(in the rows, 128 means zero)
Each row is followed by its group and then its class within the group.
139  157  124  132  127  122  127  126  167  131  121  132  116  156  119  151  134  127  132  126  122
<9> W
130  132  149  137  122  127  131  127  80  129  138  127  113  110  120  130  137  131  109  119  139
<7> R
133  118  122  127  124  132  113  124  116  129  126  145  108  141  123  136  118  124  140  120  133
<9> Q
116  119  133  115  103  118  134  130  141  138  125  127  116  125  128  124  131  137  131  119  136
<11> X
123  102  137  129  144  129  122  119  160  145  113  120  114  117  145  120  138  130  115  124  139
<7> R
124  142  129  132  130  124  138  132  152  137  126  120  118  128  124  128  80  114  110  117  126
<11> X
139  108  127  135  146  129  128  128  144  141  130  113  112  114  115  139  146  135  104  122  159
<7> U
125  129  117  124  133  123  128  130  141  125  128  144  107  122  114  127  135  131  119  117  142
<11> X
119  106  130  124  143  125  131  118  62  133  139  124  129  108  117  139  146  149  126  131  147
<7> Z
116  138  143  127  92  123  133  132  112  132  125  126  121  120  131  118  128  133  124  120  129
<11> T
155  150  140  131  106  105  148  129  92  139  144  140  134  126  147  132  125  131  139  113  123
<11> X
136  133  106  132  170  125  112  126  163  106  108  138  108  133  104  138  132  109  129  123  146
<9> Q
136  125  129  127  122  123  123  140  103  127  127  143  118  142  141  141  128  137  120  128  128
<9> W
143  136  110  132  147  127  129  133  138  122  121  110  120  130  124  135  135  124  137  127  139
<9> J
132  132  131  140  125  135  126  124  133  127  125  116  123  102  133  106  135  119  120  129  144
<7> U
123  119  129  121  124  139  99  126  61  131  140  128  123  113  122  120  134  156  108  123  145
<7> U
145  141  100  128  124  153  129  158  103  129  123  147  123  131  125  130  113  133  131  139  149
<9> Q
133  113  103  125  120  134  116  120  115  130  119  140  127  117  137  132  112  153  146  129  121
<9> J
118  108  122  140  143  132  114  121  121  139  129  137  116  103  114  123  132  136  117  131  172
<7> Z
129  136  114  120  122  120  127  133  97  133  133  139  127  122  135  135  130  146  135  124  163
<11> X
131  157  137  134  107  134  139  134  129  141  142  125  124  102  131  133  137  122  126  129  136
<7> R
126  133  145  132  117  114  136  136  49  144  145  146  132  107  130  137  131  139  106  129  138
<7> R
130  165  133  133  118  121  147  138  185  120  134  117  118  145  132  125  139  111  124  149  125
<11> T
111  99  125  121  137  120  124  131  84  143  119  158  114  139  122  131  129  143  110  114  143
<11> Y
119  117  128  124  119  119  140  133  75  134  123  152  112  121  135  135  139  141  109  118  170
<11> Y
113  140  136  136  145  124  135  147  173  134  128  147  90  116  123  127  128  136  122  108  125
<11> T
130  114  129  125  146  121  128  127  119  138  138  122  123  120  117  122  144  176  116  122  135
<7> Z
127  164  128  137  106  112  147  136  141  131  159  131  125  132  130  129  128  108  132  108  122
<11> X
157  135  119  130  129  116  133  132  136  128  125  143  123  135  128  137  136  129  144  118  131
<9> J
126  135  133  137  134  108  133  135  102  132  141  167  121  114  102  141  141  143  107  105  140
<11> T
113  118  89  117  124  146  112  121  94  146  107  142  99  111  112  111  129  130  115  100  126
<11> T
149  149  137  122  122  137  141  130  169  101  116  151  125  140  128  140  126  135  123  122  115
<9> W
141  115  127  132  119  126  131  119  41  143  139  145  124  109  138  142  136  127  121  147  147
<7> U
138  127  107  129  153  144  117  132  151  141  101  149  114  131  137  138  133  132  136  120  137
<9> J
126  92  121  137  158  146  101  117  106  138  99  141  109  103  100  128  127  122  88  110  153
<7> U
152  138  112  139  131  137  132  106  97  143  132  123  115  109  121  129  131  123  116  131  155
<7> U
155  158  114  141  138  132  119  134  130  134  124  142  118  135  124  137  132  133  127  109  131
<9> W
137  137  114  123  140  131  129  127  119  135  116  189  115  130  124  137  141  148  121  114  128
<9> W
122  141  126  91  116  120  125  123  108  121  126  134  125  144  138  133  132  115  139  117  128
<11> X
113  132  123  124  133  140  116  125  127  142  84  164  100  128  118  142  114  126  118  113  137
<11> X
116  130  140  132  108  123  138  139  154  125  123  124  121  139  114  119  127  124  122  122  121
<11> X
131  130  126  128  133  134  127  125  70  133  158  147  123  107  130  139  144  138  114  128  158
<7> Z
111  143  117  139  147  136  121  140  195  127  99  136  102  118  122  108  129  123  117  113  141
<11> T
138  140  134  148  129  134  139  125  73  141  146  132  127  114  129  127  132  121  122  128  140
<7> U
142  135  129  137  134  113  129  130  95  143  151  144  136  98  128  142  132  137  113  103  135
<7> R
130  148  125  120  105  125  137  133  107  128  142  121  122  111  135  123  128  118  125  131  143
<7> U
140  125  110  132  140  133  128  124  115  124  99  137  110  141  128  131  122  133  158  126  147
<9> J
113  127  116  125  130  127  130  128  133  142  118  135  102  123  121  125  132  139  123  131  142
<11> Y
125  113  101  122  137  145  112  129  148  118  102  142  109  135  134  136  119  141  128  121  141
<9> J
129  98  99  120  145  137  112  124  141  115  79  150  117  137  121  137  118  139  124  122  141
<9> W
133  118  131  126  133  126  127  124  76  135  149  139  127  110  124  141  149  136  119  137  152
<7> Z
123  134  120  126  103  129  138  135  130  142  117  128  109  121  122  121  128  128  136  122  142
<11> Y
127  142  125  121  124  125  110  138  128  129  141  139  127  143  135  154  116  133  134  127  131
<9> W
143  145  132  143  118  119  142  131  116  141  148  121  129  130  125  120  141  126  132  129  143
<7> U
85  123  118  128  125  131  129  111  98  143  119  140  117  125  123  134  122  130  135  105  142
<11> Y
131  90  119  124  161  147  104  125  76  147  123  136  122  100  116  126  137  136  112  119  152
<7> Z

Each row is followed by its group and then its class within the group.
139  133  129  138  115  118  129  139  138  127  123  122  127  134  133  134  152  150  129  147  132
J217 (64)
123  121  125  132  138  129  127  122  120  134  128  128  124  137  129  129  108  117  131  118  123
j360 (74)
122  123  125  131  139  118  130  123  133  131  127  127  121  137  131  136  120  108  133  114  124
j360 (66)
124  120  117  145  147  127  125  127  126  137  116  124  118  144  134  146  116  120  137  119  133
j360 (58)
126  123  118  141  143  126  127  130  129  135  116  121  116  144  133  148  121  123  136  123  134
j360 (74)
145  130  124  147  126  119  127  140  154  127  115  122  122  137  135  149  129  137  136  129  137
J217 (71)
134  112  106  160  151  123  124  131  128  140  107  116  112  159  139  159  115  125  143  115  136
j360 (58)
140  129  123  147  127  129  126  136  135  134  116  118  124  135  137  145  139  152  131  151  132
J217 (64)
116  123  124  127  134  128  132  120  127  125  127  130  122  135  130  129  113  105  132  109  126
j360 (58)
134  133  129  131  122  129  128  131  137  121  123  127  127  126  129  130  133  135  128  126  134
J217 (71)
128  113  112  153  138  126  125  130  135  135  117  120  113  158  135  149  122  124  139  122  130
j360 (58)
141  120  123  143  128  122  125  140  138  131  116  119  124  133  134  148  141  144  135  138  133
J217 (68)
144  127  119  155  128  123  126  139  143  132  115  123  123  135  131  148  117  143  137  138  141
J217 (68)
